Here is a tiny trained network, its code and every weight. The questions are about switching its units off for an input and a target symbol, where a switched-off unit gives its printed mean instead of its output.

import numpy as np


def w(rows, s, z=0):
    codes = np.array(rows[::2]) - 128.0
    scale = np.full(codes.shape[1], s)
    scale[-1] = z or s
    return codes * scale


def f(y):
    return np.maximum(y, 0)


def softmax(a):
    e = np.exp(a - a.max(-1, keepdims=True))
    return e / e.sum(-1, keepdims=True)


def log_softmax(a):
    a = a - a.max(-1, keepdims=True)
    return a - np.log(np.exp(a).sum(-1, keepdims=True))


def net(x, mask):
    ids = ['ΓΣΦδεζημξτω'.index(c) for c in x.split()]
    T = len(ids)
    res = E[ids] + P[:T]
    u = 0
    for l in range(3):
        q, k, v = (res @ M[l].T for M in (Q, K, V))
        z = softmax(np.where(np.tri(T) > 0, q @ k.T / 3**0.5, -1e9)) @ v
        res = res + np.where(mask[u], z, O[l][:, -1]) @ O[l][:, :-1]
        u += 1
        y = f(res @ A[l][:, :-1].T + A[l][:, -1])
        res = res + np.where(mask[u : u + 8], y, B[l][:, -1]) @ B[l][:, :-1]
        u += 8
    return log_softmax(res[-1] @ U[:, :-1].T + U[:, -1])


Q, K, V, O, A, B = {}, {}, {}, {}, {}, {}
E = w([
[81,91,153],'Γ',
[123,82,179],'Σ',
[167,167,166],'Φ',
[190,121,190],'δ',
[74,254,92],'ε',
[94,163,102],'ζ',
[94,102,157],'η',
[212,161,135],'μ',
[75,126,166],'ξ',
[152,132,135],'τ',
[95,98,137],'ω',
],0.023)
P = w([
[106,85,8],'0',
[17,162,169],'1',
[90,118,125],'2',
[210,14,2],'3',
[138,88,109],'4',
[130,111,142],'5',
[166,82,113],'6',
[189,65,96],'7',
[156,104,151],'8',
[172,86,130],'9',
[246,19,50],'10',
[154,117,175],'11',
[121,152,222],'12',
[188,86,136],'13',
],0.0084)
Q[0] = w([
[2,251,219],'L0H0',
[138,171,84],'L0H0',
[5,165,180],'L0H0',
],0.0054)
K[0] = w([
[34,151,254],'L0H0',
[213,121,32],'L0H0',
[190,95,106],'L0H0',
],0.0087)
V[0] = w([
[137,106,212],'L0H0',
[178,159,3],'L0H0',
[29,91,161],'L0H0',
],0.011)
O[0] = w([
[252,37,51,11],'L0H0',
[58,168,222,190],'L0H0',
[82,79,104,212],'L0H0',
],0.0046,0.0012)
A[0] = w([
[78,204,8,134],'L0N0',
[141,97,157,218],'L0N1',
[78,70,92,251],'L0N2',
[201,35,220,161],'L0N3',
[126,229,196,173],'L0N4',
[10,93,57,88],'L0N5',
[76,254,69,53],'L0N6',
[134,88,75,127],'L0N7',
],0.0083,0.003)
B[0] = w([
[110,155,113,241],'L0N0',
[89,102,145,193],'L0N1',
[100,255,198,221],'L0N2',
[61,207,162,253],'L0N3',
[220,95,81,246],'L0N4',
[124,170,70,224],'L0N5',
[157,143,72,237],'L0N6',
[98,212,168,148],'L0N7',
],0.0089,0.0052)
Q[1] = w([
[150,124,25],'L1H0',
[253,119,96],'L1H0',
[169,61,2],'L1H0',
],0.0053)
K[1] = w([
[121,76,125],'L1H0',
[183,143,123],'L1H0',
[147,252,120],'L1H0',
],0.014)
V[1] = w([
[108,178,207],'L1H0',
[137,31,253],'L1H0',
[206,12,156],'L1H0',
],0.0048)
O[1] = w([
[78,203,87,170],'L1H0',
[103,18,70,24],'L1H0',
[3,224,86,2],'L1H0',
],0.006,0.0078)
A[1] = w([
[165,118,9,28],'L1N0',
[2,197,26,103],'L1N1',
[160,135,52,1],'L1N2',
[141,127,91,47],'L1N3',
[173,158,127,160],'L1N4',
[179,105,250,184],'L1N5',
[180,124,130,255],'L1N6',
[30,104,55,164],'L1N7',
],0.0085,0.0042)
B[1] = w([
[2,89,250,164],'L1N0',
[161,112,80,220],'L1N1',
[75,99,195,157],'L1N2',
[112,107,192,135],'L1N3',
[169,91,91,245],'L1N4',
[68,142,69,254],'L1N5',
[82,103,80,240],'L1N6',
[144,168,49,140],'L1N7',
],0.008,0.0067)
Q[2] = w([
[3,187,23],'L2H0',
[77,240,169],'L2H0',
[163,238,168],'L2H0',
],0.0042)
K[2] = w([
[22,33,94],'L2H0',
[52,228,182],'L2H0',
[2,52,67],'L2H0',
],0.006)
V[2] = w([
[119,163,181],'L2H0',
[174,164,140],'L2H0',
[171,186,254],'L2H0',
],0.011)
O[2] = w([
[121,126,144,195],'L2H0',
[8,75,40,255],'L2H0',
[170,128,165,138],'L2H0',
],0.012,0.0028)
A[2] = w([
[102,204,144,83],'L2N0',
[28,191,98,218],'L2N1',
[118,153,138,253],'L2N2',
[124,50,144,103],'L2N3',
[113,136,52,120],'L2N4',
[124,66,80,200],'L2N5',
[171,195,140,162],'L2N6',
[76,147,247,74],'L2N7',
],0.013,0.0048)
B[2] = w([
[223,183,167,167],'L2N0',
[86,100,191,253],'L2N1',
[44,72,166,177],'L2N2',
[79,194,134,128],'L2N3',
[129,163,36,192],'L2N4',
[249,1,108,153],'L2N5',
[58,159,184,159],'L2N6',
[232,232,44,159],'L2N7',
],0.0071,0.017)
U = w([
[10,148,224,178],'Γ',
[137,193,230,195],'Σ',
[125,91,118,254],'Φ',
[133,161,146,42],'δ',
[139,162,144,78],'ε',
[79,191,79,83],'ζ',
[154,168,144,111],'η',
[199,152,86,134],'μ',
[129,159,150,30],'ξ',
[67,55,179,221],'τ',
[156,168,148,48],'ω',
],0.012,0.0053)

Each question gives the input, a string of symbols that net reads in full, and the target symbol t.
The units are the heads (3 rows each of Q, K, V and O) and the neurons (one row each of A and B). Each row of codes is followed by its name. A weight is (code - 128) times the scale printed after its matrix; where a second scale follows, it is the last column's (O, A, B and U).
mask holds one flag per unit, layer by layer, with each layer's heads first. A switched-off unit (its flag False) gives its mean, the last column of its rows in O or B, instead of its output. The means were averaged over made-up inputs and are rounded, as every weight is.
A unit's drop is (log p(t) with every unit on - log p(t) with that unit switched off) / (log p(t) with every unit on - log p(t) with every unit switched off).
The circuit of an input: a set's keep is (log p(t) with only the set's units on - log p(t) with every unit switched off) / (log p(t) with every unit on - log p(t) with every unit switched off). Starting from the 12 units with the biggest drops (on a tie, the unit counted first), units are removed one at a time, each time the one whose removal leaves the highest keep (on an exact tie, the one counted first), for as long as the keep stays at least 0.8.
units of the circuit, in order: the units of the circuit, biggest drop first
most important unit: the unit with the biggest drop
top k neurons: the k neurons with the biggest drops, biggest first
k most important neurons of layer l: the k neurons of layer l with the biggest drops, biggest first
drop of u: that unit's drop, to one decimal
input η η Φ Φ Φ, target Φ: most important unit -> L0N2
input Γ Σ μ Φ Φ Σ ε ε ε Φ μ η ξ ε, target Σ: top 2 neurons -> [L1N0; L0N6]
input Γ ξ ω ζ η τ Φ Γ μ Φ Σ ε Γ, target Σ: top 3 neurons -> [L0N2; L2N7; L0N3]
input ε ω μ, target μ: units of the circuit, in order -> [L1N4; L2N1]
input ζ ε μ, target μ: units of the circuit, in order -> [L0N2; L2N1]
input ζ ζ Φ μ ξ δ η Φ ζ τ Γ, target Γ: 3 most important neurons of layer 1 -> [L1N0; L1N2; L1N7]
input Γ ξ Γ ε ζ ω ζ δ ζ τ η ξ, target Σ: units of the circuit, in order -> [L2N7; L2H0]
input η η ζ ε ζ η δ Φ Γ δ δ, target Σ: top 4 neurons -> [L0N3; L2N7; L0N6; L1N1]
input ζ ζ ζ ζ μ η ζ ξ ω Φ η Γ Φ ω, target Σ: top 3 neurons -> [L0N2; L1N4; L2N7]
input ξ ζ η Σ, target Σ: 4 most important neurons of layer 0 -> [L0N3; L0N2; L0N7; L0N4]
input η ω ζ Φ Φ ξ ζ ζ ε ζ ω ζ Γ δ, target Γ: units of the circuit, in order -> [L0N3; L1N5]
input μ Φ η ε ζ ζ ζ μ Σ μ Φ δ, target Γ: 3 most important neurons of layer 1 -> [L1N5; L1N0; L1N6]
input Φ ζ ζ τ ε Φ Σ ζ Φ δ δ, target Σ: top 4 neurons -> [L0N3; L2N7; L0N4; L1N1]
input ζ Φ Φ, target Φ: top 2 neurons -> [L0N2; L2N5]
input ζ τ ε ζ ε ξ ζ Σ ζ Φ η, target Γ: most important unit -> L1H0
input ω η ε ζ η ζ Φ ω ζ ζ ζ ζ ω ω, target Σ: 2 most important neurons of layer 0 -> [L0N2; L0N4]
input ε ζ μ Φ η δ Φ η, target Σ: 2 most important neurons of layer 1 -> [L1N4; L1N1]
input ζ ζ ξ ω, target Γ: top 2 neurons -> [L0N2; L1N0]
input Φ Φ Γ τ τ, target τ: 3 most important neurons of layer 0 -> [L0N2; L0N4; L0N5]
input δ Σ ε Γ, target Γ: 2 most important neurons of layer 1 -> [L1N0; L1N1]
input ε Γ Φ ξ, target Γ: top neuron -> [L0N2]
input Σ μ ζ Σ ε ξ δ Σ Φ ξ, target Σ: top 3 neurons -> [L0N3; L0N2; L1N4]
input μ Φ τ, target τ: 3 most important neurons of layer 2 -> [L2N7; L2N0; L2N5]
input ε Γ Φ ζ ε η Φ ζ η, target Σ: 3 most important neurons of layer 2 -> [L2N7; L2N0; L2N4]
input ε Φ Σ, target Σ: 3 most important neurons of layer 0 -> [L0N3; L0N2; L0N4]
input Γ ζ ξ Φ ζ μ μ ω Γ ε Γ, target Σ: drop of L1H0 -> -0.1
